Below are the code and all the weights of a small trained network. Each question names an input and a target symbol and asks about switching units off, where a switched-off unit gives its printed mean instead of its output.

import numpy as np


def w(rows, s, z=0):
    codes = np.array(rows[::2]) - 128.0
    scale = np.full(codes.shape[1], s)
    scale[-1] = z or s
    return codes * scale


def softmax(a):
    e = np.exp(a - a.max(-1, keepdims=True))
    return e / e.sum(-1, keepdims=True)


def log_softmax(a):
    a = a - a.max(-1, keepdims=True)
    return a - np.log(np.exp(a).sum(-1, keepdims=True))


def net(x, mask):
    ids = ['αβγδεζηθλξπτφψ'.index(c) for c in x.split()]
    T = len(ids)
    res = E[ids] + P[:T]
    u = 0
    for l in range(2):
        r = res
        for j in range(3):
            rows = slice(4 * j, 4 * j + 4)
            q, k, v = (r @ M[l][rows].T for M in (Q, K, V))
            z = softmax(np.where(np.tri(T) > 0, q @ k.T / 4**0.5, -1e9)) @ v
            o = O[l][rows]
            res = res + np.where(mask[u + j], z, o[:, -1]) @ o[:, :-1]
        u += 3
    return log_softmax(res[-1] @ U[:, :-1].T + U[:, -1])


Q, K, V, O = {}, {}, {}, {}
E = w([
[95,132,146,114,172,71,137,132,180],'α',
[86,160,171,100,142,159,101,75,101],'β',
[155,112,85,130,178,74,138,84,80],'γ',
[119,103,95,224,102,98,78,112,93],'δ',
[99,126,71,159,109,108,78,87,152],'ε',
[113,131,86,155,168,158,172,106,95],'ζ',
[95,141,120,106,103,34,144,90,116],'η',
[67,68,149,208,116,99,177,137,157],'θ',
[94,118,108,150,131,132,159,180,114],'λ',
[105,112,112,145,149,99,97,188,141],'ξ',
[54,140,133,154,158,132,146,55,177],'π',
[184,150,76,124,100,61,94,97,6],'τ',
[83,78,168,110,137,110,142,121,81],'φ',
[147,129,106,117,158,149,84,127,33],'ψ',
],0.02)
P = w([
[49,203,71,113,144,124,128,103,85],'0',
[148,112,157,141,137,110,125,105,84],'1',
[122,105,139,124,138,119,107,118,99],'2',
[143,106,143,91,148,120,128,134,173],'3',
[140,109,105,94,157,123,113,127,163],'4',
[129,111,93,81,159,115,99,137,164],'5',
[87,102,102,83,130,151,74,143,164],'6',
[88,95,78,85,136,148,79,143,157],'7',
[142,111,2,52,177,117,109,139,158],'8',
[155,85,58,96,132,111,80,127,122],'9',
[44,114,113,108,97,139,24,142,110],'10',
],0.0095)
Q[0] = w([
[7,153,135,182,115,99,121,174,103],'0.h1',
[15,143,61,105,158,109,103,109,90],'0.h1',
[108,76,90,118,129,118,138,115,78],'0.h1',
[105,105,75,115,195,68,165,179,123],'0.h1',
[242,181,144,157,89,155,187,130,138],'0.h2',
[57,89,97,89,133,129,101,105,83],'0.h2',
[227,117,181,139,101,197,136,110,117],'0.h2',
[203,174,231,151,93,235,194,169,159],'0.h2',
[216,100,51,138,88,137,160,136,184],'0.h3',
[203,91,182,131,136,175,226,123,145],'0.h3',
[2,87,50,124,155,108,151,72,53],'0.h3',
[205,74,137,110,183,124,173,45,137],'0.h3',
],0.0087)
K[0] = w([
[113,145,93,62,174,111,124,104,125],'0.h1',
[112,141,78,19,107,147,132,182,116],'0.h1',
[123,146,119,82,107,145,94,127,171],'0.h1',
[159,134,148,58,115,140,100,100,125],'0.h1',
[143,27,163,122,112,141,130,123,127],'0.h2',
[87,165,83,163,179,115,89,128,127],'0.h2',
[156,1,150,177,108,114,108,113,139],'0.h2',
[192,64,178,122,96,92,115,129,181],'0.h2',
[95,113,197,142,111,152,109,101,110],'0.h3',
[141,158,165,227,113,124,93,131,132],'0.h3',
[113,162,79,41,118,112,89,170,141],'0.h3',
[129,130,153,159,65,133,122,160,136],'0.h3',
],0.012)
V[0] = w([
[169,172,96,189,236,101,77,152,136],'0.h1',
[176,197,114,181,14,165,32,131,120],'0.h1',
[118,10,116,140,104,108,172,126,126],'0.h1',
[97,226,167,185,166,181,140,137,220],'0.h1',
[148,106,108,134,173,89,206,27,172],'0.h2',
[169,37,132,193,126,102,118,159,163],'0.h2',
[153,82,101,89,190,161,2,108,172],'0.h2',
[38,137,167,161,77,144,166,102,163],'0.h2',
[141,88,169,95,178,145,101,17,104],'0.h3',
[166,139,78,223,242,136,154,138,132],'0.h3',
[199,196,142,171,96,86,180,140,89],'0.h3',
[123,146,107,67,148,74,142,113,144],'0.h3',
],0.0073)
O[0] = w([
[155,1,49,57,108,110,103,135,199,173],'0.h1',
[122,199,127,103,77,180,90,109,155,49],'0.h1',
[8,135,89,188,178,101,180,130,105,137],'0.h1',
[174,148,192,165,112,148,113,164,233,3],'0.h1',
[169,155,92,148,80,169,187,136,123,156],'0.h2',
[163,149,90,120,154,79,124,118,154,22],'0.h2',
[159,149,191,188,199,134,192,104,148,114],'0.h2',
[87,65,127,92,54,58,132,127,146,119],'0.h2',
[116,67,180,165,179,187,112,34,80,189],'0.h3',
[170,19,52,113,133,168,147,154,184,169],'0.h3',
[193,152,78,100,4,115,139,95,97,96],'0.h3',
[162,93,127,98,166,75,151,94,141,190],'0.h3',
],0.0079,0.0067)
Q[1] = w([
[54,3,58,163,141,91,69,130,68],'1.h1',
[123,156,140,147,136,121,100,185,113],'1.h1',
[204,201,92,167,178,136,138,84,109],'1.h1',
[196,140,94,148,100,47,121,128,173],'1.h1',
[131,95,173,63,85,149,125,226,110],'1.h2',
[136,164,199,122,122,148,225,114,110],'1.h2',
[181,222,125,179,109,78,98,132,240],'1.h2',
[215,92,113,42,171,106,175,136,130],'1.h2',
[70,140,143,60,142,144,112,101,51],'1.h3',
[81,163,191,122,96,204,105,116,135],'1.h3',
[70,55,125,114,118,62,66,40,96],'1.h3',
[178,150,99,152,28,107,50,171,206],'1.h3',
],0.0072)
K[1] = w([
[71,216,4,188,110,139,128,73,172],'1.h1',
[144,164,148,80,84,112,111,253,162],'1.h1',
[139,118,198,108,103,192,119,172,157],'1.h1',
[118,68,169,98,114,161,97,110,122],'1.h1',
[160,171,120,197,134,132,94,53,128],'1.h2',
[177,118,113,185,76,119,99,162,166],'1.h2',
[253,116,136,72,162,165,157,134,119],'1.h2',
[86,53,126,172,108,162,99,88,107],'1.h2',
[119,154,99,187,166,119,129,83,165],'1.h3',
[186,193,82,171,93,46,133,117,101],'1.h3',
[105,131,70,124,224,184,165,190,109],'1.h3',
[120,178,150,35,55,119,177,75,106],'1.h3',
],0.007)
V[1] = w([
[124,193,140,83,220,116,144,103,159],'1.h1',
[129,127,120,136,84,104,38,80,197],'1.h1',
[174,151,183,115,105,44,149,140,83],'1.h1',
[75,227,99,102,84,142,114,61,187],'1.h1',
[118,132,52,255,99,85,76,92,156],'1.h2',
[162,95,98,64,121,201,111,223,144],'1.h2',
[131,190,85,97,183,48,114,127,49],'1.h2',
[145,100,172,155,49,123,122,171,88],'1.h2',
[128,138,149,97,145,159,45,107,67],'1.h3',
[150,157,130,74,179,60,138,104,146],'1.h3',
[122,129,105,110,149,241,177,184,87],'1.h3',
[181,157,104,197,122,129,188,71,102],'1.h3',
],0.0077)
O[1] = w([
[138,68,178,106,56,112,178,81,153,31],'1.h1',
[30,156,71,75,173,131,128,86,179,111],'1.h1',
[203,71,94,112,119,82,92,110,17,26],'1.h1',
[43,129,102,77,89,211,130,86,127,28],'1.h1',
[157,171,80,208,121,129,58,100,185,164],'1.h2',
[93,25,167,147,155,244,100,203,144,13],'1.h2',
[198,212,108,64,184,73,130,146,182,254],'1.h2',
[150,108,85,184,131,65,85,193,1,99],'1.h2',
[130,161,113,112,236,162,91,128,88,166],'1.h3',
[149,75,183,46,151,110,143,67,143,122],'1.h3',
[169,200,131,106,112,228,194,202,107,181],'1.h3',
[154,174,74,202,182,164,171,62,99,103],'1.h3',
],0.0067,0.0063)
U = w([
[188,98,159,85,164,78,90,134,222,92],'α',
[191,184,248,129,161,160,22,90,149,255],'β',
[190,35,36,100,167,112,148,78,147,130],'γ',
[142,162,75,236,167,77,18,121,162,115],'δ',
[108,206,76,136,165,126,83,96,207,94],'ε',
[208,170,93,169,123,176,204,125,164,215],'ζ',
[149,253,148,127,121,30,162,125,153,132],'η',
[87,112,67,207,75,72,164,106,124,18],'θ',
[136,197,85,101,77,121,168,242,140,215],'λ',
[168,127,100,58,131,92,60,226,180,125],'ξ',
[107,150,110,123,77,136,190,29,182,112],'π',
[187,153,47,49,47,139,97,90,100,109],'τ',
[50,145,155,151,194,88,156,143,39,121],'φ',
[179,151,98,66,192,185,57,140,101,39],'ψ',
],0.0046,0.0059)

Each question gives the input, a string of symbols that net reads in full, and the target symbol t.
The units are the heads (4 rows each of Q, K, V and O). Each row of codes is followed by its name. A weight is (code - 128) times the scale printed after its matrix; where a second scale follows, it is the last column's (O and U).
mask holds one flag per head, layer by layer. A switched-off head (its flag False) gives its mean, the last column of its rows in O, instead of its output. The means were averaged over made-up inputs and are rounded, as every weight is.
A unit's drop is (log p(t) with every unit on - log p(t) with that unit switched off) / (log p(t) with every unit on - log p(t) with every unit switched off).
The circuit of an input: a set's keep is (log p(t) with only the set's units on - log p(t) with every unit switched off) / (log p(t) with every unit on - log p(t) with every unit switched off). Starting from all 6 units, units are removed one at a time, each time the one whose removal leaves the highest keep (on an exact tie, the one counted first), for as long as the keep stays at least 0.8.
circuit, biggest first: the units of the circuit, biggest drop first
unit that matters most: the unit with the biggest drop
heads that matter: for each layer, one digit per head in row order, 1 if its drop is at least 0.15 and else 0, layers parted by /
input β φ γ γ, target φ: circuit, biggest first -> 1.h2, 0.h2, 0.h1
input η γ γ, target τ: heads that matter -> 011 / 110
input φ γ γ ζ γ β, target η: unit that matters most -> 1.h2
input ζ ψ τ λ, target λ: heads that matter -> 011 / 001
input ψ θ γ η φ ξ β τ, target β: circuit, biggest first -> 0.h2, 0.h1, 0.h3
input θ φ γ β, target δ: circuit, biggest first -> 1.h2, 0.h2, 0.h1, 1.h1
input δ δ ζ β, target ε: circuit, biggest first -> 1.h1, 0.h1, 0.h2, 1.h2
input α γ γ τ ψ λ γ θ γ γ λ, target γ: circuit, biggest first -> 0.h3, 0.h1
input γ φ γ λ ζ ξ, target ζ: circuit, biggest first -> 0.h2, 1.h3, 1.h1
input γ λ γ γ τ π δ π δ, target ζ: heads that matter -> 010 / 001
input φ φ β ξ ξ φ τ, target η: heads that matter -> 101 / 010
input φ γ ε, target η: circuit, biggest first -> 1.h2, 0.h1
input η π ξ γ γ β, target τ: circuit, biggest first -> 1.h1, 0.h3, 0.h2
input η ζ π, target η: circuit, biggest first -> 1.h2, 0.h3
input γ β φ φ π γ δ, target ζ: heads that matter -> 010 / 101
input φ ζ γ λ ζ α ζ ζ ζ π, target ζ: heads that matter -> 010 / 101
input λ ε θ φ φ τ γ φ γ γ ξ, target ξ: circuit, biggest first -> 1.h3, 0.h2, 0.h3
input φ φ γ α γ β ε η δ φ, target η: circuit, biggest first -> 1.h2, 0.h1, 0.h3
input δ δ γ φ ψ α θ β δ δ α, target ε: heads that matter -> 101 / 100
input φ δ ζ ε β γ, target η: circuit, biggest first -> 1.h2, 0.h1, 0.h3
input δ ζ α δ λ φ β, target ε: circuit, biggest first -> 1.h1, 0.h1, 0.h3
input γ λ α γ δ ζ ε, target ζ: unit that matters most -> 0.h2
input β δ φ ψ ξ α γ η, target φ: unit that matters most -> 0.h2
input θ φ φ, target θ: circuit, biggest first -> 1.h3, 0.h1, 0.h2
input β γ γ δ, target φ: circuit, biggest first -> 1.h2, 0.h2, 0.h1, 0.h3
input β β φ δ λ ψ ψ γ θ β, target φ: heads that matter -> 110 / 010
input θ δ ζ, target δ: unit that matters most -> 1.h2
input ψ β γ β ξ β δ, target β: heads that matter -> 110 / 000
input τ γ τ δ φ φ λ φ ζ, target ζ: heads that matter -> 110 / 101
